Each row has two labels, one from each of two sets.
0.088	-0.378	-1.589	-1.853	1.332	-1.479	0.107	1.692	-0.823	-1.429	-1.441	1.032	1.743	0.304	1.047	2.349	1.085	-0.237	-0.501	0.647	0.088	0.009	-4.529	0.010	-0.920	-1.427	2.348	0.634	-2.669	3.195	-3.619	-1.419	-1.329	-0.625	-5.486	1.026	0.739	1.316	1.914	-0.066	0.201	1.175	-0.538	0.067	-0.392	0.577	0.471	0.679	-0.271	-0.065	-0.869 | Fugok + liva
0.386	-0.254	-1.319	-0.835	1.045	-1.240	1.478	0.375	-1.184	0.610	-1.333	1.484	0.711	-0.328	0.114	2.309	1.579	0.426	0.033	0.821	0.845	-0.063	-1.591	0.570	0.079	0.571	4.074	0.412	-4.406	1.303	-2.068	-0.521	-1.101	-0.389	-4.540	1.190	1.064	0.429	2.717	-1.303	0.179	0.636	-0.521	0.451	0.176	0.776	0.302	0.690	-1.017	1.218	-0.210 | rap + kav
1.511	0.274	-0.666	-1.795	0.616	-1.379	-0.312	0.515	-0.517	-4.347	-0.525	0.794	1.790	-0.110	1.712	0.257	0.276	-1.114	-1.266	0.715	-0.697	0.644	-4.972	-0.431	-2.035	-2.105	-0.575	3.478	0.708	5.214	-4.826	-2.579	0.040	-0.844	-5.283	1.205	1.030	2.810	0.092	-0.585	0.329	1.707	-1.060	0.167	-0.945	0.572	0.861	0.033	-0.534	-1.808	0.044 | vol + kav
1.428	0.457	-1.201	1.180	1.957	-1.409	0.564	-0.493	-0.442	-3.780	-1.536	0.962	1.701	0.521	2.462	0.175	1.141	-0.582	-0.053	0.522	1.056	0.328	-2.866	0.057	0.629	-1.895	1.224	1.520	-1.325	3.381	-4.040	-2.567	-0.107	-1.443	-3.717	1.069	0.627	0.926	1.417	-0.485	-0.170	2.026	0.274	-1.825	0.291	-0.454	1.072	1.458	-1.749	-0.325	-0.290 | Fugok + kav
0.562	-0.143	1.953	0.553	-2.145	0.545	-0.752	-0.094	-0.290	-2.204	2.086	-0.695	-3.708	-0.364	-0.762	-1.630	-1.191	-0.233	0.356	-0.695	-0.251	1.222	0.947	-0.339	0.211	-2.216	-3.663	1.897	4.580	-0.883	0.272	-0.903	1.676	-0.102	1.077	-0.134	0.683	1.340	-2.152	0.370	0.052	0.388	1.261	1.536	-0.676	-0.466	0.048	-2.820	1.300	-1.946	0.345 | vol + levor
1.161	0.688	-1.663	-2.977	0.827	-2.504	-0.632	0.538	-0.284	-3.022	-0.896	0.955	4.108	0.027	1.998	0.882	0.085	-1.554	-2.052	0.684	-1.044	-0.281	-5.924	-0.524	-2.566	-2.006	1.486	1.743	-0.583	5.659	-4.535	-1.194	-0.293	0.014	-5.829	0.071	0.554	2.094	1.224	-0.264	2.087	0.922	-1.207	-1.025	-0.768	0.500	0.248	1.679	-0.180	-0.893	0.635 | Fugok + liva
-1.345	-0.761	1.371	-3.999	-5.029	0.801	-0.961	0.888	-1.193	0.524	0.434	-0.781	-3.144	-0.338	-2.103	0.710	-1.936	1.209	-0.400	-1.071	-1.638	1.165	2.658	-0.194	-1.121	-2.493	-1.314	1.663	2.582	-2.861	1.316	-0.699	-1.399	-1.113	-0.590	-0.176	0.337	0.056	-0.711	-1.190	0.280	-0.226	-0.616	6.292	0.894	-1.659	-1.810	-4.302	0.353	-1.960	0.329 | rap + levor
-0.058	-1.069	-0.718	-0.989	1.327	-1.857	0.913	1.071	-0.817	1.360	-1.903	1.829	0.189	-0.321	0.050	1.488	1.729	0.204	-0.400	0.517	1.772	0.065	-2.326	-0.338	0.631	-0.413	4.381	0.651	-5.590	1.811	-4.093	-1.877	-1.148	-0.583	-5.218	1.088	1.152	0.322	3.575	-1.812	-0.193	0.953	-0.536	0.743	-0.082	0.747	-0.270	1.366	-0.295	0.750	-0.433 | rap + kav
0.049	0.141	-1.175	-1.588	1.382	-1.858	0.256	0.197	-0.816	-2.067	-1.815	1.442	1.960	0.669	2.295	0.871	0.906	0.112	-0.880	0.425	-0.217	0.435	-3.050	-0.033	0.206	-2.043	1.876	1.870	-2.561	2.988	-3.608	-2.541	-0.315	-1.651	-5.147	0.272	1.102	0.423	2.860	-0.996	-0.024	1.789	-0.867	-0.213	0.500	0.392	0.146	0.934	-0.649	-0.793	-0.212 | Fugok + liva
0.687	0.076	-1.159	-0.044	2.967	-1.860	0.652	-0.373	-0.413	-2.265	-1.646	1.966	2.543	0.826	2.842	-0.133	1.512	-0.285	0.133	-0.133	0.537	-0.052	-3.275	0.016	1.141	-2.241	1.421	0.928	-2.579	3.128	-3.720	-2.006	-0.545	-1.429	-3.972	0.549	1.116	0.524	2.455	-1.150	-0.093	2.088	0.317	-2.010	0.168	0.711	0.344	2.049	-1.337	-0.009	-0.461 | vol + kav
0.352	0.627	-0.231	0.836	3.761	-0.881	0.397	-0.276	0.254	-3.172	-0.144	0.326	2.431	0.630	2.468	-0.921	1.470	-1.085	-0.209	0.702	0.201	0.449	-2.802	-0.205	1.072	-0.876	-0.385	1.229	-0.842	3.993	-3.484	-2.256	1.621	-1.586	-2.162	-0.006	0.651	1.398	0.907	-0.125	-0.353	1.908	-0.011	-3.790	-0.657	0.577	1.165	2.526	0.070	-0.919	0.158 | vol + liva
1.570	1.131	-2.385	-0.688	1.615	-1.005	1.588	-0.166	-0.652	-3.082	-1.184	1.446	3.001	0.412	2.238	1.105	1.179	-0.701	-0.661	-0.042	1.210	-0.427	-3.783	0.172	-0.722	-0.577	2.545	0.871	-3.332	3.194	-4.806	-1.821	-1.632	-1.060	-5.494	1.337	0.596	1.240	1.948	0.190	-0.490	1.639	-0.411	-1.541	0.222	0.844	1.306	0.394	-2.412	0.921	-0.637 | vol + liva
1.301	-0.345	1.405	1.784	-1.552	0.163	-0.440	-0.716	0.110	-2.296	2.083	-1.159	-3.887	-0.110	-2.302	-0.843	-0.866	-0.670	-0.007	-0.829	1.277	0.931	1.857	-0.347	0.449	-0.706	-2.932	0.868	2.817	-0.947	0.227	0.206	1.608	0.247	1.882	0.372	0.920	1.583	-3.016	-0.074	0.440	0.617	2.257	-0.547	-0.388	0.441	1.020	-3.187	-0.094	-0.708	0.360 | vol + levor
0.274	0.212	-1.119	-1.971	-0.603	-1.092	0.308	0.443	-0.824	-1.455	-0.109	0.925	1.061	-0.388	0.216	0.291	0.878	-0.940	-1.163	0.314	-0.887	0.464	-3.111	-0.293	-1.628	-1.726	0.628	1.892	-0.544	2.499	-2.456	-1.521	-0.439	-0.555	-4.273	0.619	0.468	1.878	0.677	-0.501	0.736	0.567	-0.009	1.326	-0.186	0.691	-0.065	-0.416	-0.422	-0.724	0.034 | Fugok + liva
0.824	0.134	-0.445	-0.924	3.409	-0.871	-0.786	-0.121	0.475	-2.939	-0.686	1.695	3.723	0.187	2.619	-1.114	1.451	-1.414	-0.667	1.464	-0.422	-0.191	-5.824	-0.184	-0.874	-2.263	-0.021	2.198	0.407	5.510	-2.571	-2.853	1.373	-0.266	-3.720	0.205	0.643	1.452	1.062	-0.639	0.011	1.275	-0.374	-3.260	-1.050	0.758	0.155	3.366	0.516	-1.364	-0.093 | vol + kav
0.622	0.261	-0.598	-1.167	2.569	-1.231	-0.370	0.445	0.180	-2.249	-0.967	0.813	2.364	-0.004	1.991	-0.296	1.220	-1.327	-1.072	0.957	-0.352	-0.198	-4.767	-0.618	-1.164	-1.622	0.385	1.968	-0.505	4.663	-3.763	-2.217	1.070	-0.829	-3.219	0.419	0.708	1.662	1.114	-0.517	-0.088	1.424	-0.037	-1.497	-1.131	1.076	0.487	2.084	0.270	-1.012	0.215 | vol + liva
-0.337	-0.494	-0.541	-2.482	2.468	-1.478	-0.113	0.955	-0.507	1.739	-2.479	1.515	2.548	-0.344	0.803	1.207	1.671	0.042	-1.403	1.480	-0.406	-0.294	-3.796	-0.056	0.398	0.553	3.568	0.483	-4.322	2.910	-2.154	-1.069	-0.542	0.578	-5.123	0.661	1.129	0.346	3.830	-1.744	0.045	0.910	-1.673	-0.550	-0.597	0.426	-1.178	3.143	1.137	0.540	-0.311 | rap + kav
1.649	-0.109	-2.039	0.297	3.056	-1.795	1.352	-0.496	-0.258	-2.110	-1.649	2.131	2.091	-0.968	1.781	1.701	1.872	-0.976	-0.758	1.327	2.001	-0.192	-3.107	0.068	0.478	0.257	3.522	-0.072	-5.122	3.582	-4.509	-0.488	-0.750	0.273	-4.560	1.765	0.424	1.106	2.110	0.049	0.222	1.731	0.091	-2.252	-0.086	1.707	1.893	1.616	-2.343	1.672	-0.374 | vol + kav
-0.475	-0.201	-0.876	-2.711	0.659	-1.338	-0.191	1.107	-0.390	2.156	-1.414	1.412	0.960	-0.533	-0.072	1.476	1.398	-0.559	-1.836	0.523	-0.628	0.186	-2.954	-0.197	-0.873	-0.236	3.347	0.861	-3.524	2.273	-0.969	-0.575	-0.969	-0.180	-5.142	1.075	1.246	0.593	3.367	-1.945	0.705	-0.110	-0.914	1.281	-0.530	0.120	-1.297	1.766	0.933	0.070	0.004 | rap + kav
0.807	0.057	-0.529	0.114	2.250	-1.517	0.634	-0.201	-0.623	-2.075	-1.450	1.297	0.651	0.511	1.436	0.490	1.510	-0.267	0.039	0.562	0.861	1.074	-3.321	0.437	1.350	-1.738	2.030	2.020	-3.003	2.651	-3.542	-1.943	0.037	-1.576	-4.802	1.466	1.226	1.454	3.431	-1.580	0.241	2.001	0.385	-1.444	0.249	1.022	0.733	1.197	-0.395	-0.053	-0.326 | Fugok + kav
0.137	0.317	-0.163	1.313	-1.787	0.456	0.735	-0.473	-0.971	-2.286	0.363	-0.089	-2.260	0.313	0.281	-0.276	-0.593	0.647	0.913	-1.405	0.173	0.214	2.277	0.204	1.835	-2.395	-1.731	1.321	1.254	-1.743	-0.707	-0.970	-0.911	-2.263	0.330	0.061	0.336	0.186	-0.639	-0.018	-0.194	1.271	1.263	1.661	1.745	-0.039	0.467	-3.462	-1.331	-0.187	-0.063 | vol + levor
